Below is a small trained network, with its code and all its weights. Each question gives an input and a class and asks what happens when units are switched off, that is, made to give their printed mean instead of their output.

import numpy as np


def w(rows, s, z=0):
    codes = np.array(rows[::2]) - 128.0
    scale = np.full(codes.shape[1], s)
    scale[-1] = z or s
    return codes * scale


def f(y):
    return np.maximum(y, 0)


def log_softmax(a):
    a = a - a.max(-1, keepdims=True)
    return a - np.log(np.exp(a).sum(-1, keepdims=True))


def net(x, mask):
    res = np.array(x, float).reshape(1, 3) / 4 @ E
    y = f(res @ A[0][:, :-1].T + A[0][:, -1])
    res = res + np.where(mask, y, B[0][:, -1]) @ B[0][:, :-1]
    return log_softmax(res[-1] @ U[:, :-1].T + U[:, -1])


A, B = {}, {}
E = w([
[57,123,145,184,206,108,81,80,87,100,191],'x0',
[161,170,112,98,93,71,138,52,85,5,112],'x1',
[168,119,182,114,127,175,32,110,152,108,87],'x2',
],0.013)
A[0] = w([
[196,144,158,103,72,83,133,87,81,32,90,1],'n1',
[116,100,121,147,196,178,111,84,118,117,170,55],'n2',
[51,118,90,122,140,64,153,61,60,67,137,106],'n3',
[193,181,135,76,12,125,194,185,106,164,95,211],'n4',
[146,110,52,68,146,123,139,146,178,193,113,153],'n5',
[133,68,192,148,74,137,113,185,141,152,110,164],'n6',
[126,96,133,210,133,212,100,79,180,141,149,88],'n7',
[147,116,112,156,120,130,178,108,125,171,126,64],'n8',
[125,155,80,184,159,55,194,63,76,78,232,143],'n9',
[63,106,167,190,207,98,2,95,88,128,182,126],'n10',
[90,131,135,214,138,162,123,203,150,206,190,60],'n11',
[149,192,123,131,106,96,131,93,144,35,75,137],'n12',
[109,156,74,162,103,121,216,207,111,128,166,113],'n13',
[159,100,114,130,67,180,92,199,181,150,87,152],'n14',
[108,102,21,130,116,87,242,122,107,191,172,193],'n15',
[117,130,59,136,111,98,201,188,140,156,168,48],'n16',
[160,167,127,104,102,134,106,88,119,77,111,144],'n17',
[170,140,91,71,91,119,187,175,90,138,66,47],'n18',
[71,100,47,135,127,95,199,115,109,125,137,161],'n19',
[143,99,184,81,89,142,96,153,133,205,67,185],'n20',
],0.0077,0.0089)
B[0] = w([
[228,169,210,114,221,156,254,74,218,227,126,196],'n1',
[162,193,183,127,176,86,150,158,212,134,103,155],'n2',
[27,155,116,135,45,118,101,190,107,30,57,201],'n3',
[218,146,163,115,168,152,175,118,170,242,177,253],'n4',
[136,145,103,192,98,103,108,168,75,67,101,187],'n5',
[116,187,148,139,117,32,102,148,114,97,123,184],'n6',
[102,160,170,159,133,99,153,111,146,130,110,162],'n7',
[109,179,160,154,164,91,133,152,146,115,114,139],'n8',
[66,162,136,172,67,97,43,204,150,108,63,224],'n9',
[215,80,103,65,140,203,187,47,110,218,201,235],'n10',
[181,53,106,73,123,185,133,55,101,121,179,201],'n11',
[140,131,82,73,130,192,114,51,81,163,181,214],'n12',
[175,149,181,122,175,150,172,66,110,193,201,190],'n13',
[94,173,162,169,116,78,54,186,84,112,69,202],'n14',
[201,8,111,68,142,200,160,55,91,163,193,237],'n15',
[193,178,219,11,195,82,208,145,234,212,115,172],'n16',
[133,118,91,61,77,148,128,91,113,132,173,194],'n17',
[76,81,57,118,37,179,86,90,32,121,178,177],'n18',
[79,118,113,164,83,98,102,164,106,112,70,194],'n19',
[128,168,179,139,115,98,70,163,143,101,102,207],'n20',
],0.0074,0.014)
U = w([
[157,148,200,133,188,125,173,104,236,143,124,253],'0',
[144,72,49,119,89,177,142,67,55,117,143,6],'1',
[58,168,116,206,57,4,107,198,113,58,32,164],'2',
],0.013,0.0047)

Each question gives the input, the list of numbers given to net, and the class t.
The units are the neurons (one row each of A and B). Each row of codes is followed by its name. A weight is (code - 128) times the scale printed after its matrix; where a second scale follows, it is the last column's (A, B and U).
mask holds one flag per neuron, in row order. A switched-off neuron (its flag False) gives its mean, the last column of its row in B, instead of its output. The means were averaged over made-up inputs and are rounded, as every weight is.
A unit's drop is (log p(t) with every unit on - log p(t) with that unit switched off) / (log p(t) with every unit on - log p(t) with every unit switched off).
The circuit of an input: a set's keep is (log p(t) with only the set's units on - log p(t) with every unit switched off) / (log p(t) with every unit on - log p(t) with every unit switched off). Starting from the 12 units with the biggest drops (on a tie, the unit counted first), units are removed one at a time, each time the one whose removal leaves the highest keep (on an exact tie, the one counted first), for as long as the keep stays at least 0.8.
units of the circuit, in order: the units of the circuit, biggest drop first
top k neurons: the k neurons with the biggest drops, biggest first
drop of u: that unit's drop, to one decimal
input [8,-3,-2], class 1: units of the circuit, in order => [n10]
input [0,5,2], class 0: top 4 neurons => [n1, n15, n18, n11]
input [0,-7,1], class 2: top 2 neurons => [n4, n1]
input [2,-7,-2], class 1: top 4 neurons => [n11, n1, n4, n15]
input [-8,-1,-7], class 0: top 2 neurons => [n16, n4]
input [3,-7,0], class 1: top 4 neurons => [n11, n1, n4, n16]
input [6,-7,-7], class 1: top 2 neurons => [n11, n15]
input [6,-6,-6], class 1: top 2 neurons => [n11, n15]
input [-6,6,3], class 0: top 2 neurons => [n1, n4]
input [-2,7,3], class 0: top 2 neurons => [n1, n15]
input [-8,-8,3], class 2: drop of n14 => 0.1
input [3,-4,-3], class 1: drop of n1 => 0.2
input [-8,8,7], class 0: drop of n4 => 0.2
input [3,1,-6], class 2: units of the circuit, in order => [n9]
